Here is a tiny trained network, its code and every weight. The questions are about switching its units off for an input and a class, where a switched-off unit gives its printed mean instead of its output.

import numpy as np


def w(rows, s, z=0):
    codes = np.array(rows[::2]) - 128.0
    scale = np.full(codes.shape[1], s)
    scale[-1] = z or s
    return codes * scale


def f(y):
    return y / 2 * (1 + np.tanh(0.7978845608 * (y + 0.044715 * y**3)))


def log_softmax(a):
    a = a - a.max(-1, keepdims=True)
    return a - np.log(np.exp(a).sum(-1, keepdims=True))


def net(x, mask):
    res = np.array(x, float).reshape(1, 8) / 4 @ E
    y = f(res @ A[0][:, :-1].T + A[0][:, -1])
    res = res + np.where(mask, y, B[0][:, -1]) @ B[0][:, :-1]
    return log_softmax(res[-1] @ U[:, :-1].T + U[:, -1])


A, B = {}, {}
E = w([
[104,137,118],'x0',
[133,126,128],'x1',
[116,129,124],'x2',
[125,130,126],'x3',
[135,126,129],'x4',
[198,225,27],'x5',
[126,126,130],'x6',
[139,255,203],'x7',
],0.0071)
A[0] = w([
[109,84,66,67],'n1',
[129,189,185,141],'n2',
[22,74,93,175],'n3',
[177,176,198,72],'n4',
[34,95,203,30],'n5',
[116,181,166,246],'n6',
[209,161,80,53],'n7',
[36,91,168,60],'n8',
[109,202,74,142],'n9',
[121,171,36,111],'n10',
[41,83,120,212],'n11',
[119,87,93,68],'n12',
[133,68,75,68],'n13',
[248,98,162,255],'n14',
[190,156,104,128],'n15',
[181,132,53,203],'n16',
[114,97,186,112],'n17',
[210,164,110,106],'n18',
[185,169,120,243],'n19',
[157,34,60,65],'n20',
],0.012,0.0065)
B[0] = w([
[205,220,156,161],'n1',
[190,127,95,199],'n2',
[148,102,122,229],'n3',
[247,177,169,166],'n4',
[123,153,191,189],'n5',
[221,27,13,244],'n6',
[104,216,219,184],'n7',
[111,207,122,179],'n8',
[114,101,189,206],'n9',
[47,148,191,203],'n10',
[121,107,106,237],'n11',
[190,169,158,141],'n12',
[204,231,138,170],'n13',
[73,43,107,238],'n14',
[68,130,231,183],'n15',
[98,55,158,252],'n16',
[3,207,174,167],'n17',
[125,124,198,187],'n18',
[89,70,98,254],'n19',
[246,192,169,212],'n20',
],0.006,0.0066)
U = w([
[103,80,152,218],'0',
[244,243,166,22],'1',
[90,94,137,200],'2',
[82,93,139,154],'3',
[10,189,231,3],'4',
[85,105,115,137],'5',
[94,106,110,126],'6',
],0.011,0.0051)

Each question gives the input, the list of numbers given to net, and the class t.
The units are the neurons (one row each of A and B). Each row of codes is followed by its name. A weight is (code - 128) times the scale printed after its matrix; where a second scale follows, it is the last column's (A, B and U).
mask holds one flag per neuron, in row order. A switched-off neuron (its flag False) gives its mean, the last column of its row in B, instead of its output. The means were averaged over made-up inputs and are rounded, as every weight is.
A unit's drop is (log p(t) with every unit on - log p(t) with that unit switched off) / (log p(t) with every unit on - log p(t) with every unit switched off).
The circuit of an input: a set's keep is (log p(t) with only the set's units on - log p(t) with every unit switched off) / (log p(t) with every unit on - log p(t) with every unit switched off). Starting from the 12 units with the biggest drops (on a tie, the unit counted first), units are removed one at a time, each time the one whose removal leaves the highest keep (on an exact tie, the one counted first), for as long as the keep stays at least 0.8.
units of the circuit, in order: the units of the circuit, biggest drop first
top k neurons: the k neurons with the biggest drops, biggest first
drop of u: that unit's drop, to one decimal
input [-7,-1,5,-1,8,-3,-8,-8], class 1: units of the circuit, in order	n20, n13
input [-2,5,-1,-8,-6,8,8,-8], class 1: units of the circuit, in order	n20
input [1,5,2,-7,3,7,-7,0], class 4: top 3 neurons	n7, n10, n15
input [4,8,4,-4,1,-7,-7,-2], class 4: top 2 neurons	n17, n6
input [-2,-5,-2,4,-1,-5,-6,-8], class 1: units of the circuit, in order	n20, n13, n1
input [-4,-1,-3,6,-6,1,7,-7], class 1: top 3 neurons	n20, n13, n1
input [2,0,7,2,-3,8,3,-2], class 4: units of the circuit, in order	n10, n7, n15
input [4,-8,7,4,3,7,-3,5], class 2: top 2 neurons	n6, n19
input [-1,-1,-3,5,3,-8,-5,1], class 4: top 4 neurons	n17, n5, n8, n19
input [1,1,1,1,1,-3,1,-7], class 1: drop of n1	0.1
input [3,7,-1,3,2,8,0,4], class 4: drop of n7	0.3
input [8,1,1,1,1,6,1,7], class 0: drop of n9	0.2
